Below is a small trained network, with its code and all its weights. Each question gives an input and a class and asks what happens when units are switched off, that is, made to give their printed mean instead of their output.

import numpy as np


def w(rows, s, z=0):
    codes = np.array(rows[::2]) - 128.0
    scale = np.full(codes.shape[1], s)
    scale[-1] = z or s
    return codes * scale


def norm(h):
    return h / np.sqrt((h * h).mean(-1, keepdims=True) + 1e-5)


def f(y):
    return y / 2 * (1 + np.tanh(0.7978845608 * (y + 0.044715 * y**3)))


def log_softmax(a):
    a = a - a.max(-1, keepdims=True)
    return a - np.log(np.exp(a).sum(-1, keepdims=True))


def net(x, mask):
    res = np.array(x, float).reshape(1, 4) / 4 @ E
    u = 0
    for l in range(3):
        y = f(norm(res) @ A[l][:, :-1].T + A[l][:, -1])
        res = res + np.where(mask[u : u + 4], y, B[l][:, -1]) @ B[l][:, :-1]
        u += 4
    return log_softmax(norm(res)[-1] @ U[:, :-1].T + U[:, -1])


A, B = {}, {}
E = w([
[254,108,143],'x0',
[129,123,129],'x1',
[177,210,201],'x2',
[128,126,122],'x3',
],0.0078)
A[0] = w([
[14,153,58,252],'0.n1',
[151,190,1,214],'0.n2',
[114,194,184,203],'0.n3',
[191,104,180,129],'0.n4',
],0.0075,0.0017)
B[0] = w([
[214,227,64,253],'0.n1',
[194,33,255,155],'0.n2',
[41,151,93,188],'0.n3',
[180,226,70,164],'0.n4',
],0.0062,0.0045)
A[1] = w([
[107,2,31,116],'1.n1',
[237,57,134,4],'1.n2',
[81,117,46,15],'1.n3',
[88,181,56,129],'1.n4',
],0.0097,0.0027)
B[1] = w([
[196,4,215,253],'1.n1',
[133,255,29,221],'1.n2',
[144,191,236,161],'1.n3',
[192,142,93,229],'1.n4',
],0.0071,0.0045)
A[2] = w([
[41,136,102,45],'2.n1',
[120,143,249,201],'2.n2',
[109,105,133,3],'2.n3',
[114,206,170,155],'2.n4',
],0.014,0.0052)
B[2] = w([
[109,240,149,130],'2.n1',
[111,2,119,172],'2.n2',
[181,97,159,105],'2.n3',
[194,25,125,254],'2.n4',
],0.0094,0.0061)
U = w([
[64,1,163,227],'0',
[113,94,39,86],'1',
[72,184,64,213],'2',
[121,92,52,5],'3',
],0.0083,0.0023)

Each question gives the input, the list of numbers given to net, and the class t.
The units are the neurons (one row each of A and B). Each row of codes is followed by its name. A weight is (code - 128) times the scale printed after its matrix; where a second scale follows, it is the last column's (A, B and U).
mask holds one flag per neuron, layer by layer. A switched-off neuron (its flag False) gives its mean, the last column of its row in B, instead of its output. The means were averaged over made-up inputs and are rounded, as every weight is.
A unit's drop is (log p(t) with every unit on - log p(t) with that unit switched off) / (log p(t) with every unit on - log p(t) with every unit switched off).
The circuit of an input: a set's keep is (log p(t) with only the set's units on - log p(t) with every unit switched off) / (log p(t) with every unit on - log p(t) with every unit switched off). Starting from all 12 units, units are removed one at a time, each time the one whose removal leaves the highest keep (on an exact tie, the one counted first), for as long as the keep stays at least 0.8.
units of the circuit, in order: the units of the circuit, biggest drop first
most important unit: the unit with the biggest drop
k most important neurons: the k neurons with the biggest drops, biggest first
drop when u is switched off: that unit's drop, to one decimal
input [7,-2,-1,7], class 2: 3 most important neurons => 2.n4, 1.n2, 2.n2
input [6,2,-2,5], class 2: 2 most important neurons => 1.n2, 2.n4
input [0,-8,8,7], class 0: units of the circuit, in order => 0.n1, 2.n2
input [-5,-5,7,7], class 0: 4 most important neurons => 1.n2, 2.n4, 2.n2, 0.n4
input [-3,3,7,6], class 0: most important unit => 1.n2
input [4,1,-1,1], class 2: 2 most important neurons => 2.n4, 2.n2
input [-2,-5,6,5], class 0: 2 most important neurons => 1.n2, 0.n1
input [-3,2,-1,-2], class 2: 4 most important neurons => 0.n1, 2.n2, 1.n4, 2.n4
input [-4,2,-2,-4], class 2: 3 most important neurons => 0.n1, 2.n2, 1.n4
input [7,-6,-3,-2], class 2: 3 most important neurons => 1.n2, 2.n4, 2.n2
input [-7,2,7,0], class 0: 3 most important neurons => 1.n2, 0.n4, 2.n2
input [3,1,0,-1], class 2: 2 most important neurons => 2.n2, 2.n4
input [-8,-3,-5,7], class 2: drop when 2.n1 is switched off => 0.2
input [8,-5,-2,0], class 2: drop when 1.n1 is switched off => 0.1
input [8,-6,-2,-7], class 2: drop when 1.n2 is switched off => 0.3
